Here is a tiny trained network, its code and every weight. The questions are about switching its units off for an input and a class, where a switched-off unit gives its printed mean instead of its output.

import numpy as np


def w(rows, s, z=0):
    codes = np.array(rows[::2]) - 128.0
    scale = np.full(codes.shape[1], s)
    scale[-1] = z or s
    return codes * scale


def norm(h):
    return h / np.sqrt((h * h).mean(-1, keepdims=True) + 1e-5)


def f(y):
    return np.maximum(y, 0)


def log_softmax(a):
    a = a - a.max(-1, keepdims=True)
    return a - np.log(np.exp(a).sum(-1, keepdims=True))


def net(x, mask):
    res = np.array(x, float).reshape(1, 3) / 4 @ E
    u = 0
    for l in range(2):
        y = f(norm(res) @ A[l][:, :-1].T + A[l][:, -1])
        res = res + np.where(mask[u : u + 4], y, B[l][:, -1]) @ B[l][:, :-1]
        u += 4
    return log_softmax(norm(res)[-1] @ U[:, :-1].T + U[:, -1])


A, B = {}, {}
E = w([
[81,110,76,34,57],'x0',
[195,69,74,201,5],'x1',
[55,209,75,144,172],'x2',
],0.0016)
A[0] = w([
[112,171,2,232,98,25],'L0N1',
[79,198,84,155,191,9],'L0N2',
[193,140,167,239,105,4],'L0N3',
[127,132,151,137,190,82],'L0N4',
],0.0046,0.0022)
B[0] = w([
[129,122,253,28,176,252],'L0N1',
[61,32,138,223,190,214],'L0N2',
[196,210,27,146,171,223],'L0N3',
[68,59,195,150,173,184],'L0N4',
],0.0042,0.0023)
A[1] = w([
[104,127,186,17,101,7],'L1N1',
[159,198,214,150,230,133],'L1N2',
[2,140,132,78,155,219],'L1N3',
[156,128,99,234,134,121],'L1N4',
],0.0054,0.0019)
B[1] = w([
[1,33,223,237,251,195],'L1N1',
[142,28,153,57,6,250],'L1N2',
[209,222,69,184,121,254],'L1N3',
[17,189,120,99,165,175],'L1N4',
],0.0044,0.0046)
U = w([
[175,24,221,18,4,208],'0',
[19,88,246,222,243,6],'1',
[240,253,24,118,152,166],'2',
],0.0071,0.0025)

Each question gives the input, the list of numbers given to net, and the class t.
The units are the neurons (one row each of A and B). Each row of codes is followed by its name. A weight is (code - 128) times the scale printed after its matrix; where a second scale follows, it is the last column's (A, B and U).
mask holds one flag per neuron, layer by layer. A switched-off neuron (its flag False) gives its mean, the last column of its row in B, instead of its output. The means were averaged over made-up inputs and are rounded, as every weight is.
A unit's drop is (log p(t) with every unit on - log p(t) with that unit switched off) / (log p(t) with every unit on - log p(t) with every unit switched off).
The circuit of an input: a set's keep is (log p(t) with only the set's units on - log p(t) with every unit switched off) / (log p(t) with every unit on - log p(t) with every unit switched off). Starting from all 8 units, units are removed one at a time, each time the one whose removal leaves the highest keep (on an exact tie, the one counted first), for as long as the keep stays at least 0.8.
circuit, biggest first: the units of the circuit, biggest drop first
k most important neurons: the k neurons with the biggest drops, biggest first
top k neurons in layer l: the k neurons of layer l with the biggest drops, biggest first
drop of u: that unit's drop, to one decimal
input [7,-4,-1], class 1: circuit, biggest first -> L1N1
input [3,-6,2], class 2: top 2 neurons in layer 1 -> L1N3; L1N1
input [-7,1,2], class 0: 3 most important neurons -> L1N2; L1N1; L1N3
input [-6,5,7], class 0: circuit, biggest first -> L0N1; L1N2
input [3,5,3], class 1: circuit, biggest first -> L0N1; L1N1
input [5,-8,4], class 2: 2 most important neurons -> L1N3; L0N1
input [4,0,0], class 1: 4 most important neurons -> L0N3; L1N1; L0N2; L1N2
input [4,-8,-8], class 1: 2 most important neurons -> L1N1; L0N1
input [-3,5,-1], class 2: 2 most important neurons -> L0N3; L1N1
input [3,-1,8], class 2: 2 most important neurons -> L1N3; L1N1
input [-8,5,2], class 0: 2 most important neurons -> L0N1; L1N2
input [8,-1,-1], class 1: 2 most important neurons -> L1N1; L0N3
input [-6,3,-4], class 2: top 2 neurons in layer 0 -> L0N3; L0N1
input [8,7,7], class 1: 2 most important neurons -> L1N1; L0N1
input [4,-1,-6], class 1: circuit, biggest first -> L1N2
input [7,4,2], class 1: 2 most important neurons -> L1N1; L1N2
input [-5,7,-3], class 2: 2 most important neurons -> L0N3; L1N1
input [4,-6,5], class 2: 2 most important neurons -> L1N3; L1N1
input [-5,3,3], class 0: 2 most important neurons -> L0N1; L1N2
input [-8,4,5], class 0: 2 most important neurons -> L1N2; L0N1
input [-4,5,-4], class 2: circuit, biggest first -> L0N3
input [-5,-1,-2], class 0: top 2 neurons in layer 1 -> L1N2; L1N1
input [6,-7,-7], class 1: drop of L1N1 -> 1.3
input [8,-2,3], class 2: drop of L1N3 -> 1.2
input [8,-6,-4], class 1: drop of L1N1 -> 2.4
input [3,-2,6], class 2: drop of L1N3 -> 0.6
